Here is a tiny trained network, its code and every weight. The questions are about switching its units off for an input and a target symbol, where a switched-off unit gives its printed mean instead of its output.

import numpy as np


def w(rows, s, z=0):
    codes = np.array(rows[::2]) - 128.0
    scale = np.full(codes.shape[1], s)
    scale[-1] = z or s
    return codes * scale


def norm(h):
    return h / np.sqrt((h * h).mean(-1, keepdims=True) + 1e-5)


def softmax(a):
    e = np.exp(a - a.max(-1, keepdims=True))
    return e / e.sum(-1, keepdims=True)


def log_softmax(a):
    a = a - a.max(-1, keepdims=True)
    return a - np.log(np.exp(a).sum(-1, keepdims=True))


def net(x, mask):
    ids = ['ΓΞαβστ'.index(c) for c in x.split()]
    T = len(ids)
    res = E[ids] + P[:T]
    u = 0
    for l in range(2):
        r = norm(res)
        for j in range(3):
            rows = slice(2 * j, 2 * j + 2)
            q, k, v = (r @ M[l][rows].T for M in (Q, K, V))
            z = softmax(np.where(np.tri(T) > 0, q @ k.T / 2**0.5, -1e9)) @ v
            o = O[l][rows]
            res = res + np.where(mask[u + j], z, o[:, -1]) @ o[:, :-1]
        u += 3
    return log_softmax(norm(res)[-1] @ U[:, :-1].T + U[:, -1])


Q, K, V, O = {}, {}, {}, {}
E = w([
[68,115,105,127,156,176,153,100,216,101,240,17],'Γ',
[73,151,149,62,155,114,88,35,125,213,136,172],'Ξ',
[188,173,147,161,65,254,100,48,144,109,71,119],'α',
[198,69,101,78,111,99,60,162,155,151,71,7],'β',
[158,250,71,67,131,75,119,129,111,58,177,110],'σ',
[121,95,118,177,204,191,43,140,13,97,140,56],'τ',
],0.01)
P = w([
[31,212,25,224,7,54,185,120,67,200,71,64],'0',
[89,170,72,178,57,90,75,135,136,173,123,144],'1',
[126,155,66,124,78,147,114,92,71,143,109,78],'2',
[146,143,91,109,98,130,19,69,143,133,165,132],'3',
[131,136,100,119,128,165,111,96,103,100,85,75],'4',
[182,128,131,95,141,116,21,59,164,124,173,148],'5',
[152,120,133,100,167,171,117,107,110,86,75,80],'6',
[216,119,184,98,186,108,43,61,189,128,184,167],'7',
[170,110,175,94,200,166,150,120,110,75,65,99],'8',
[253,102,235,88,250,92,84,91,193,124,187,181],'9',
[175,85,198,68,226,186,134,154,136,44,53,119],'10',
],0.0071)
Q[0] = w([
[163,89,116,62,168,163,128,42,108,84,117,55],'0.h0',
[88,159,123,91,108,107,229,130,80,119,67,137],'0.h0',
[34,119,135,102,87,77,253,155,131,130,76,136],'0.h1',
[132,114,92,206,112,159,199,182,128,114,122,114],'0.h1',
[144,168,159,86,159,103,117,136,113,45,134,91],'0.h2',
[220,156,117,170,148,142,103,129,170,93,155,50],'0.h2',
],0.0071)
K[0] = w([
[195,135,214,110,255,109,78,112,182,100,148,168],'0.h0',
[92,115,131,186,40,143,34,152,146,136,163,118],'0.h0',
[104,170,2,176,38,108,114,174,90,136,105,92],'0.h1',
[81,152,78,134,88,93,132,140,125,196,151,160],'0.h1',
[113,42,209,141,146,138,96,96,151,144,74,109],'0.h2',
[64,120,149,137,121,117,120,81,130,201,122,183],'0.h2',
],0.0076)
V[0] = w([
[111,89,165,187,182,226,113,101,198,195,114,4],'0.h0',
[103,91,227,132,105,129,92,111,83,224,84,248],'0.h0',
[159,159,160,103,15,120,191,56,207,92,73,157],'0.h1',
[235,127,172,192,86,170,81,123,140,105,141,142],'0.h1',
[81,83,134,184,106,151,93,129,147,145,102,100],'0.h2',
[119,109,137,123,166,118,170,101,110,202,145,171],'0.h2',
],0.0044)
O[0] = w([
[57,142,69,166,112,129,40,170,156,135,127,210,91],'0.h0',
[152,111,119,240,153,28,79,46,176,97,130,144,255],'0.h0',
[184,64,3,98,150,133,177,72,169,112,104,203,96],'0.h1',
[182,148,73,123,166,197,136,213,100,172,125,107,118],'0.h1',
[100,126,110,165,136,94,152,137,145,158,106,146,163],'0.h2',
[103,180,151,136,175,136,83,146,193,123,103,144,232],'0.h2',
],0.0061,0.00099)
Q[1] = w([
[168,213,165,119,80,185,133,75,208,171,82,159],'1.h0',
[168,146,150,84,202,163,13,40,76,217,197,184],'1.h0',
[123,178,134,47,186,113,81,29,157,170,241,127],'1.h1',
[167,254,79,82,127,76,121,154,127,59,186,118],'1.h1',
[69,55,157,100,151,121,129,65,103,196,115,171],'1.h2',
[92,72,128,235,120,140,238,201,117,61,152,133],'1.h2',
],0.0098)
K[1] = w([
[219,89,8,107,181,146,178,114,190,117,110,197],'1.h0',
[202,168,225,141,241,143,64,145,180,136,159,150],'1.h0',
[211,102,207,141,211,112,120,93,166,76,159,123],'1.h1',
[181,109,223,18,136,192,165,106,106,121,144,96],'1.h1',
[98,110,127,177,116,56,42,27,176,34,110,138],'1.h2',
[18,162,46,144,2,123,159,175,90,194,107,127],'1.h2',
],0.0092)
V[1] = w([
[65,143,194,104,87,127,102,112,109,249,153,138],'1.h0',
[114,99,52,100,143,128,127,113,92,254,187,180],'1.h0',
[111,212,93,167,136,114,119,196,174,22,84,136],'1.h1',
[147,150,159,80,125,96,103,158,69,118,62,213],'1.h1',
[154,106,103,85,148,61,87,151,144,140,119,65],'1.h2',
[141,54,158,168,81,179,131,104,143,173,44,108],'1.h2',
],0.0079)
O[1] = w([
[174,71,134,119,217,136,149,91,164,114,71,145,253],'1.h0',
[107,71,255,119,162,48,115,56,145,71,86,97,214],'1.h0',
[152,163,57,89,60,119,161,163,46,42,175,83,42],'1.h1',
[173,140,133,102,109,72,86,69,61,153,102,172,86],'1.h1',
[139,60,141,155,71,48,139,199,130,110,92,47,230],'1.h2',
[168,162,98,126,147,201,63,186,190,214,94,125,29],'1.h2',
],0.0084,0.0039)
U = w([
[6,110,144,137,119,185,192,185,237,90,225,133,69],'Γ',
[115,117,236,176,178,105,156,70,151,134,74,222,175],'Ξ',
[211,192,24,112,126,217,151,141,166,151,133,238,241],'α',
[171,90,107,115,48,69,108,244,178,173,76,82,54],'β',
[172,130,120,117,29,103,173,91,34,32,172,152,185],'σ',
[38,225,184,186,199,150,11,181,1,149,176,63,5],'τ',
],0.0042,0.0027)

Each question gives the input, a string of symbols that net reads in full, and the target symbol t.
The units are the heads (2 rows each of Q, K, V and O). Each row of codes is followed by its name. A weight is (code - 128) times the scale printed after its matrix; where a second scale follows, it is the last column's (O and U).
mask holds one flag per head, layer by layer. A switched-off head (its flag False) gives its mean, the last column of its rows in O, instead of its output. The means were averaged over made-up inputs and are rounded, as every weight is.
A unit's drop is (log p(t) with every unit on - log p(t) with that unit switched off) / (log p(t) with every unit on - log p(t) with every unit switched off).
The circuit of an input: a set's keep is (log p(t) with only the set's units on - log p(t) with every unit switched off) / (log p(t) with every unit on - log p(t) with every unit switched off). Starting from all 6 units, units are removed one at a time, each time the one whose removal leaves the highest keep (on an exact tie, the one counted first), for as long as the keep stays at least 0.8.
units of the circuit, in order: the units of the circuit, biggest drop first
unit that matters most: the unit with the biggest drop
heads that matter: for each layer, one digit per head in row order, 1 if its drop is at least 0.15 and else 0, layers parted by /
drop when u is switched off: that unit's drop, to one decimal
input σ β Γ Ξ Γ Ξ σ, target β: units of the circuit, in order => [0.h0, 1.h2]
input τ α σ Ξ α τ σ Ξ σ α σ, target α: units of the circuit, in order => [1.h2, 0.h0]
input σ Ξ α Ξ σ Γ Ξ Ξ Ξ τ, target τ: units of the circuit, in order => [1.h0]
input β α σ Ξ σ Ξ α α β τ, target τ: heads that matter => 000 / 000
input τ β τ α τ β α Ξ τ α Ξ, target τ: heads that matter => 110 / 100
input Ξ τ Ξ Ξ τ Ξ Ξ Ξ σ Γ σ, target Γ: units of the circuit, in order => [1.h1, 0.h0]
input Ξ Ξ Ξ Ξ Ξ σ α α Ξ Ξ σ, target α: heads that matter => 100 / 001
input τ Ξ Ξ τ σ Ξ σ Ξ Ξ α, target α: heads that matter => 000 / 100
input β Ξ Ξ Γ Ξ, target Γ: heads that matter => 000 / 010
input τ α α σ Ξ σ α, target σ: heads that matter => 110 / 110
input σ Ξ β τ α τ Ξ Ξ σ Γ σ, target Γ: heads that matter => 100 / 010
input Ξ Ξ σ Ξ τ τ σ σ Γ σ, target σ: units of the circuit, in order => [1.h2, 1.h0]
input Ξ Γ β τ σ Ξ σ, target Ξ: units of the circuit, in order => [1.h1, 0.h0]
input α Ξ Ξ σ τ β σ τ β α β, target α: unit that matters most => 0.h1
input Ξ σ τ Ξ β Γ Ξ, target β: units of the circuit, in order => [0.h0, 1.h2]
input Ξ τ Ξ α σ β Ξ, target α: heads that matter => 101 / 001
input Ξ τ α α σ Γ τ σ Ξ, target τ: drop when 0.h2 is switched off => -0.1
input Ξ β β Ξ β Ξ Γ β Ξ, target Γ: drop when 1.h2 is switched off => 0.0
input σ Ξ α Ξ σ τ σ, target τ: drop when 0.h0 is switched off => 1.0
input α Ξ Ξ α Ξ, target α: drop when 1.h2 is switched off => 0.2
input σ σ Ξ Ξ Ξ α α Γ Ξ α, target α: units of the circuit, in order => [1.h0]
